Here is a tiny trained network, its code and every weight. The questions are about switching its units off for an input and a target symbol, where a switched-off unit gives its printed mean instead of its output.

import numpy as np


def w(rows, s, z=0):
    codes = np.array(rows[::2]) - 128.0
    scale = np.full(codes.shape[1], s)
    scale[-1] = z or s
    return codes * scale


def norm(h):
    return h / np.sqrt((h * h).mean(-1, keepdims=True) + 1e-5)


def f(y):
    return y / 2 * (1 + np.tanh(0.7978845608 * (y + 0.044715 * y**3)))


def softmax(a):
    e = np.exp(a - a.max(-1, keepdims=True))
    return e / e.sum(-1, keepdims=True)


def log_softmax(a):
    a = a - a.max(-1, keepdims=True)
    return a - np.log(np.exp(a).sum(-1, keepdims=True))


def net(x, mask):
    ids = ['αηθλξστφψ'.index(c) for c in x.split()]
    T = len(ids)
    res = E[ids] + P[:T]
    u = 0
    for l in range(3):
        r = norm(res)
        for j in range(3):
            rows = slice(2 * j, 2 * j + 2)
            q, k, v = (r @ M[l][rows].T for M in (Q, K, V))
            z = softmax(np.where(np.tri(T) > 0, q @ k.T / 2**0.5, -1e9)) @ v
            o = O[l][rows]
            res = res + np.where(mask[u + j], z, o[:, -1]) @ o[:, :-1]
        u += 3
        y = f(norm(res) @ A[l][:, :-1].T + A[l][:, -1])
        res = res + np.where(mask[u : u + 12], y, B[l][:, -1]) @ B[l][:, :-1]
        u += 12
    return log_softmax(norm(res)[-1] @ U[:, :-1].T + U[:, -1])


Q, K, V, O, A, B = {}, {}, {}, {}, {}, {}
E = w([
[192,185,120,136,198],'α',
[15,184,70,203,153],'η',
[135,178,157,253,106],'θ',
[54,153,128,100,178],'λ',
[130,123,229,183,134],'ξ',
[219,161,183,229,133],'σ',
[125,215,68,156,166],'τ',
[154,94,92,13,54],'φ',
[29,139,192,188,97],'ψ',
],0.0032)
P = w([
[113,251,219,116,144],'0',
[133,38,64,193,157],'1',
[121,84,71,178,162],'2',
[120,115,90,159,150],'3',
[110,142,117,155,154],'4',
[103,162,133,151,168],'5',
[110,182,156,152,170],'6',
[111,201,174,150,159],'7',
[110,211,186,149,160],'8',
],0.0024)
Q[0] = w([
[139,89,96,157,175],'0.h0',
[110,149,123,127,116],'0.h0',
[177,58,114,40,69],'0.h1',
[71,212,128,253,234],'0.h1',
[131,46,129,153,146],'0.h2',
[142,154,101,131,126],'0.h2',
],0.0041)
K[0] = w([
[139,178,118,133,177],'0.h0',
[113,94,118,123,121],'0.h0',
[101,169,148,210,205],'0.h1',
[208,61,118,1,35],'0.h1',
[62,155,194,181,130],'0.h2',
[145,141,128,111,134],'0.h2',
],0.0045)
V[0] = w([
[75,147,160,253,177],'0.h0',
[151,170,133,80,26],'0.h0',
[172,74,122,13,35],'0.h1',
[100,148,72,132,104],'0.h1',
[119,178,178,152,214],'0.h2',
[143,75,139,77,44],'0.h2',
],0.0027)
O[0] = w([
[144,31,58,164,139,252],'0.h0',
[95,205,145,157,170,57],'0.h0',
[194,38,154,3,76,76],'0.h1',
[161,125,121,134,145,144],'0.h1',
[104,73,51,133,149,226],'0.h2',
[118,223,206,125,96,16],'0.h2',
],0.0031,0.0022)
A[0] = w([
[242,98,187,60,96,82],'0.n0',
[254,153,93,127,119,92],'0.n1',
[169,112,101,17,157,175],'0.n2',
[117,20,189,61,71,109],'0.n3',
[70,132,175,124,214,134],'0.n4',
[144,10,62,150,104,22],'0.n5',
[225,95,206,138,196,130],'0.n6',
[129,144,166,50,54,6],'0.n7',
[128,128,128,128,128,128],'0.n8',
[126,129,123,123,125,123],'0.n9',
[160,90,179,164,45,136],'0.n10',
[133,128,114,106,171,108],'0.n11',
],0.0038,0.0026)
B[0] = w([
[20,181,141,198,169,67],'0.n0',
[43,61,113,81,111,105],'0.n1',
[68,115,142,246,75,224],'0.n2',
[168,146,2,190,148,97],'0.n3',
[140,185,91,90,52,255],'0.n4',
[97,172,249,53,152,174],'0.n5',
[68,141,68,80,53,165],'0.n6',
[194,145,118,227,217,4],'0.n7',
[128,128,128,128,128,128],'0.n8',
[129,129,133,144,128,121],'0.n9',
[49,141,41,47,192,87],'0.n10',
[136,103,137,134,102,153],'0.n11',
],0.0026,0.00096)
Q[1] = w([
[213,140,222,138,225],'1.h0',
[15,197,28,172,41],'1.h0',
[115,184,127,176,157],'1.h1',
[79,215,96,207,137],'1.h1',
[94,234,254,74,123],'1.h2',
[140,171,146,79,112],'1.h2',
],0.0064)
K[1] = w([
[128,3,151,59,181],'1.h0',
[141,223,85,149,29],'1.h0',
[160,156,182,136,115],'1.h1',
[155,187,183,184,76],'1.h1',
[160,228,220,127,198],'1.h2',
[169,147,148,117,159],'1.h2',
],0.0063)
V[1] = w([
[108,105,216,151,252],'1.h0',
[119,116,73,181,27],'1.h0',
[94,159,102,100,165],'1.h1',
[175,135,153,147,152],'1.h1',
[186,172,172,106,91],'1.h2',
[142,88,88,132,54],'1.h2',
],0.0032)
O[1] = w([
[156,253,129,129,198,129],'1.h0',
[112,80,93,73,54,168],'1.h0',
[138,147,157,112,121,157],'1.h1',
[121,93,131,125,139,101],'1.h1',
[137,167,151,157,193,2],'1.h2',
[84,150,155,130,87,159],'1.h2',
],0.0043,0.0031)
A[1] = w([
[131,129,165,94,123,52],'1.n0',
[255,119,97,128,143,11],'1.n1',
[101,100,135,103,140,112],'1.n2',
[202,118,107,120,134,3],'1.n3',
[119,135,119,130,179,112],'1.n4',
[176,114,96,84,195,7],'1.n5',
[153,155,205,88,113,71],'1.n6',
[117,94,127,144,137,159],'1.n7',
[117,128,112,139,136,150],'1.n8',
[142,112,140,95,137,34],'1.n9',
[134,93,171,135,109,31],'1.n10',
[168,94,114,124,116,94],'1.n11',
],0.0093,0.0017)
B[1] = w([
[112,75,75,164,122,64],'1.n0',
[151,151,133,125,5,131],'1.n1',
[170,167,126,129,78,194],'1.n2',
[124,142,116,133,101,66],'1.n3',
[121,69,137,86,115,175],'1.n4',
[151,177,96,2,117,118],'1.n5',
[122,53,105,126,76,86],'1.n6',
[169,150,177,114,131,249],'1.n7',
[146,88,146,134,111,226],'1.n8',
[93,184,91,227,152,53],'1.n9',
[108,147,71,98,155,97],'1.n10',
[94,193,164,118,132,146],'1.n11',
],0.0042,0.0015)
Q[2] = w([
[219,134,149,143,210],'2.h0',
[87,140,117,82,55],'2.h0',
[127,148,142,78,49],'2.h1',
[254,144,118,117,226],'2.h1',
[216,156,170,135,230],'2.h2',
[183,168,107,182,223],'2.h2',
],0.0085)
K[2] = w([
[174,43,131,138,100],'2.h0',
[97,206,127,96,169],'2.h0',
[169,251,126,108,139],'2.h1',
[158,1,120,88,46],'2.h1',
[145,40,184,86,139],'2.h2',
[196,36,135,71,149],'2.h2',
],0.0068)
V[2] = w([
[121,196,240,95,169],'2.h0',
[215,192,82,92,195],'2.h0',
[27,182,156,84,28],'2.h1',
[2,49,72,134,169],'2.h1',
[109,22,112,174,72],'2.h2',
[54,191,88,61,106],'2.h2',
],0.0023)
O[2] = w([
[122,10,152,199,97,81],'2.h0',
[71,175,200,201,135,86],'2.h0',
[173,4,240,96,84,48],'2.h1',
[36,66,174,151,254,244],'2.h1',
[200,128,179,198,193,255],'2.h2',
[149,81,11,192,158,185],'2.h2',
],0.0023,0.00077)
A[2] = w([
[90,127,146,27,207,87],'2.n0',
[216,97,226,29,157,44],'2.n1',
[159,182,96,175,200,90],'2.n2',
[121,87,83,150,126,103],'2.n3',
[107,106,176,72,103,81],'2.n4',
[188,166,69,146,110,104],'2.n5',
[158,181,101,3,92,71],'2.n6',
[208,199,150,161,75,1],'2.n7',
[82,88,157,162,155,146],'2.n8',
[78,167,68,128,103,124],'2.n9',
[182,137,208,151,79,87],'2.n10',
[219,165,246,115,185,37],'2.n11',
],0.0066,0.0041)
B[2] = w([
[72,244,75,26,137,185],'2.n0',
[203,142,176,228,154,124],'2.n1',
[202,3,160,81,102,145],'2.n2',
[131,146,160,69,126,180],'2.n3',
[144,77,71,130,137,128],'2.n4',
[181,155,87,64,144,149],'2.n5',
[142,150,253,115,132,178],'2.n6',
[126,164,25,166,54,123],'2.n7',
[127,226,145,109,96,253],'2.n8',
[152,86,112,133,210,217],'2.n9',
[128,160,77,166,212,132],'2.n10',
[74,34,202,22,192,98],'2.n11',
],0.0043,0.0021)
U = w([
[53,100,92,210,228,53],'α',
[230,196,169,65,84,81],'η',
[113,102,243,72,200,27],'θ',
[69,215,195,201,81,71],'λ',
[71,199,75,45,161,249],'ξ',
[209,99,171,237,145,170],'σ',
[96,58,115,99,43,236],'τ',
[206,80,67,81,208,127],'φ',
[166,184,6,198,94,28],'ψ',
],0.013,0.0018)

Each question gives the input, a string of symbols that net reads in full, and the target symbol t.
The units are the heads (2 rows each of Q, K, V and O) and the neurons (one row each of A and B). Each row of codes is followed by its name. A weight is (code - 128) times the scale printed after its matrix; where a second scale follows, it is the last column's (O, A, B and U).
mask holds one flag per unit, layer by layer, with each layer's heads first. A switched-off unit (its flag False) gives its mean, the last column of its rows in O or B, instead of its output. The means were averaged over made-up inputs and are rounded, as every weight is.
A unit's drop is (log p(t) with every unit on - log p(t) with that unit switched off) / (log p(t) with every unit on - log p(t) with every unit switched off).
The circuit of an input: a set's keep is (log p(t) with only the set's units on - log p(t) with every unit switched off) / (log p(t) with every unit on - log p(t) with every unit switched off). Starting from the 12 units with the biggest drops (on a tie, the unit counted first), units are removed one at a time, each time the one whose removal leaves the highest keep (on an exact tie, the one counted first), for as long as the keep stays at least 0.8.
units of the circuit, in order: the units of the circuit, biggest drop first
k most important neurons: the k neurons with the biggest drops, biggest first
k most important neurons of layer l: the k neurons of layer l with the biggest drops, biggest first
input φ τ η λ θ θ θ φ, target τ: units of the circuit, in order	1.h0, 0.h1
input τ ξ η φ η θ, target α: 2 most important neurons	2.n9, 1.n5
input θ ψ λ α ξ λ θ φ, target θ: units of the circuit, in order	0.h1, 2.n6, 1.n1, 2.n8
input σ α α φ θ φ φ, target η: 3 most important neurons	0.n5, 1.n1, 2.n6
input θ φ ξ ξ ψ φ τ ξ α, target τ: units of the circuit, in order	0.n6, 1.h0, 0.h1, 0.n2
input λ φ φ η, target τ: units of the circuit, in order	0.h1
input α α φ ψ α σ, target ψ: 3 most important neurons	0.n6, 1.n4, 1.n5
input λ η λ θ λ σ λ φ σ, target λ: 3 most important neurons of layer 1	1.n4, 1.n7, 1.n1
input σ α α φ θ, target η: 2 most important neurons of layer 2	2.n6, 2.n5
input λ φ α σ ψ η η φ θ, target τ: units of the circuit, in order	0.h1, 1.h0, 0.n10
input σ λ α, target η: units of the circuit, in order	1.n5, 2.n6
input φ λ α η ψ θ λ, target σ: 3 most important neurons	1.n6, 0.n2, 2.n1
input λ λ φ φ η α λ, target τ: units of the circuit, in order	0.h1, 0.n2
input σ φ α α α λ α σ θ, target η: units of the circuit, in order	0.h1
input λ φ θ λ ψ λ λ, target λ: 2 most important neurons	0.n2, 1.n4
input α φ ξ, target ψ: 3 most important neurons of layer 1	1.n4, 1.n5, 1.n2
input ξ σ φ, target φ: 2 most important neurons of layer 0	0.n2, 0.n5
input α φ ξ α α λ ξ α, target ψ: 2 most important neurons	0.n2, 0.n6
input φ η τ λ α, target σ: 2 most important neurons	1.n6, 0.n2
input φ τ φ ψ ξ ψ, target τ: units of the circuit, in order	0.h1
input α λ τ λ φ α, target ψ: 4 most important neurons	0.n6, 0.n2, 1.n5, 1.n4
input λ φ σ λ λ, target λ: 2 most important neurons	0.n2, 0.n6
input λ φ α λ ξ θ ψ σ, target λ: 2 most important neurons	0.n6, 1.n4
input θ η λ α φ α α η η, target θ: 2 most important neurons of layer 0	0.n6, 0.n2
input φ α λ, target σ: 2 most important neurons	1.n6, 2.n1
input λ φ φ φ ψ λ σ τ, target λ: 3 most important neurons	0.n2, 1.n4, 0.n5
input φ φ φ ψ α ψ, target σ: most important neuron	1.n6
input σ α φ ψ α, target η: 2 most important neurons of layer 1	1.n1, 1.n4
input σ α θ φ η ψ ξ θ ξ, target η: 2 most important neurons	0.n6, 2.n6
